Here is a tiny trained network, its code and every weight. The questions are about switching its units off for an input and a class, where a switched-off unit gives its printed mean instead of its output.

import numpy as np


def w(rows, s, z=0):
    codes = np.array(rows[::2]) - 128.0
    scale = np.full(codes.shape[1], s)
    scale[-1] = z or s
    return codes * scale


def f(y):
    return y / 2 * (1 + np.tanh(0.7978845608 * (y + 0.044715 * y**3)))


def log_softmax(a):
    a = a - a.max(-1, keepdims=True)
    return a - np.log(np.exp(a).sum(-1, keepdims=True))


def net(x, mask):
    res = np.array(x, float).reshape(1, 6) / 4 @ E
    y = f(res @ A[0][:, :-1].T + A[0][:, -1])
    res = res + np.where(mask, y, B[0][:, -1]) @ B[0][:, :-1]
    return log_softmax(res[-1] @ U[:, :-1].T + U[:, -1])


A, B = {}, {}
E = w([
[163,133,21,189,89,43,206],'x0',
[36,147,201,149,142,83,193],'x1',
[172,191,55,246,251,202,117],'x2',
[85,254,174,119,76,27,51],'x3',
[139,117,146,145,108,136,123],'x4',
[109,153,70,87,177,120,133],'x5',
],0.0067)
A[0] = w([
[182,155,71,177,88,69,203,76],'neuron 1',
[174,102,60,127,117,33,183,46],'neuron 2',
[108,132,185,73,183,192,73,89],'neuron 3',
[127,61,123,122,136,158,149,96],'neuron 4',
[103,178,96,187,186,165,105,123],'neuron 5',
[105,177,74,165,75,65,103,102],'neuron 6',
[79,100,142,91,139,98,157,228],'neuron 7',
[60,139,220,209,152,113,223,119],'neuron 8',
[121,120,156,25,112,110,142,108],'neuron 9',
[94,2,54,153,160,108,170,82],'neuron 10',
[149,161,120,94,141,39,50,194],'neuron 11',
[252,108,118,131,60,148,48,183],'neuron 12',
[115,153,132,196,181,152,88,171],'neuron 13',
[88,136,49,62,168,125,117,253],'neuron 14',
[93,206,103,204,174,200,136,53],'neuron 15',
[150,50,93,88,201,118,161,95],'neuron 16',
[119,242,124,118,100,121,76,90],'neuron 17',
],0.0085,0.004)
B[0] = w([
[129,181,99,57,169,89,42,229],'neuron 1',
[171,104,82,38,202,118,68,203],'neuron 2',
[183,167,3,62,241,30,73,242],'neuron 3',
[78,41,125,215,170,174,91,172],'neuron 4',
[174,80,78,189,83,101,170,229],'neuron 5',
[95,109,222,104,181,168,80,215],'neuron 6',
[138,181,123,172,46,88,167,228],'neuron 7',
[131,217,164,56,156,183,218,232],'neuron 8',
[164,79,90,117,100,55,134,217],'neuron 9',
[85,101,194,142,182,172,109,213],'neuron 10',
[97,98,190,175,102,182,112,242],'neuron 11',
[153,208,130,104,66,197,195,255],'neuron 12',
[163,87,90,103,65,113,146,226],'neuron 13',
[69,197,98,168,29,217,185,220],'neuron 14',
[144,50,83,141,96,76,158,224],'neuron 15',
[117,112,219,148,149,186,53,194],'neuron 16',
[74,87,132,211,159,162,45,214],'neuron 17',
],0.0069,0.005)
U = w([
[111,147,95,120,131,123,143,254],'0',
[172,145,78,39,254,40,66,76],'1',
[79,137,82,126,104,140,158,181],'2',
[58,69,164,191,164,133,76,42],'3',
[139,218,102,99,111,172,203,76],'4',
[133,59,71,137,79,36,163,62],'5',
],0.0095,0.0067)

Each question gives the input, the list of numbers given to net, and the class t.
The units are the neurons (one row each of A and B). Each row of codes is followed by its name. A weight is (code - 128) times the scale printed after its matrix; where a second scale follows, it is the last column's (A, B and U).
mask holds one flag per neuron, in row order. A switched-off neuron (its flag False) gives its mean, the last column of its row in B, instead of its output. The means were averaged over made-up inputs and are rounded, as every weight is.
A unit's drop is (log p(t) with every unit on - log p(t) with that unit switched off) / (log p(t) with every unit on - log p(t) with every unit switched off).
The circuit of an input: a set's keep is (log p(t) with only the set's units on - log p(t) with every unit switched off) / (log p(t) with every unit on - log p(t) with every unit switched off). Starting from the 12 units with the biggest drops (on a tie, the unit counted first), units are removed one at a time, each time the one whose removal leaves the highest keep (on an exact tie, the one counted first), for as long as the keep stays at least 0.8.
units of the circuit, in order: the units of the circuit, biggest drop first
most important unit: the unit with the biggest drop
top k neurons: the k neurons with the biggest drops, biggest first
drop when u is switched off: that unit's drop, to one decimal
input [-4,4,8,1,-7,-2], class 5: most important unit	neuron 15
input [6,7,5,8,-5,3], class 3: top 3 neurons	neuron 17; neuron 6; neuron 11
input [3,-3,-3,-4,1,-1], class 3: units of the circuit, in order	neuron 10; neuron 3
input [0,-7,5,-2,-6,1], class 4: top 2 neurons	neuron 12; neuron 14
input [-8,8,6,7,-1,-5], class 1: top 3 neurons	neuron 3; neuron 14; neuron 12
input [-3,-8,-2,-8,-6,-2], class 3: top 4 neurons	neuron 4; neuron 16; neuron 10; neuron 8
input [0,5,6,4,0,-2], class 5: top 4 neurons	neuron 15; neuron 5; neuron 13; neuron 12
input [-4,7,-4,-5,-3,-4], class 4: top 4 neurons	neuron 8; neuron 7; neuron 17; neuron 15
input [8,-3,7,-7,-6,3], class 1: top 4 neurons	neuron 1; neuron 2; neuron 11; neuron 7
input [-3,-7,0,5,3,-3], class 4: top 3 neurons	neuron 12; neuron 4; neuron 15
input [-8,-5,-4,3,5,-3], class 1: top 2 neurons	neuron 3; neuron 14
input [5,-4,5,-7,-3,-3], class 3: units of the circuit, in order	neuron 10; neuron 16
input [7,1,3,-2,2,-3], class 1: units of the circuit, in order	neuron 1; neuron 2
input [-5,-1,4,7,2,6], class 3: units of the circuit, in order	neuron 17
input [0,6,1,-2,1,4], class 4: top 2 neurons	neuron 8; neuron 17
input [4,-2,3,-5,0,4], class 3: units of the circuit, in order	neuron 10; neuron 16
input [4,6,-7,-7,-1,5], class 3: top 2 neurons	neuron 10; neuron 16
input [-4,1,-2,-8,3,-4], class 3: units of the circuit, in order	neuron 4; neuron 16
input [-6,5,0,4,-4,-4], class 1: drop when neuron 14 is switched off	0.4
input [-2,-8,-7,-8,-1,-2], class 3: units of the circuit, in order	neuron 4
input [6,8,-5,-3,4,5], class 4: drop when neuron 8 is switched off	0.8
input [-5,-3,3,8,0,-1], class 3: drop when neuron 7 is switched off	0.0
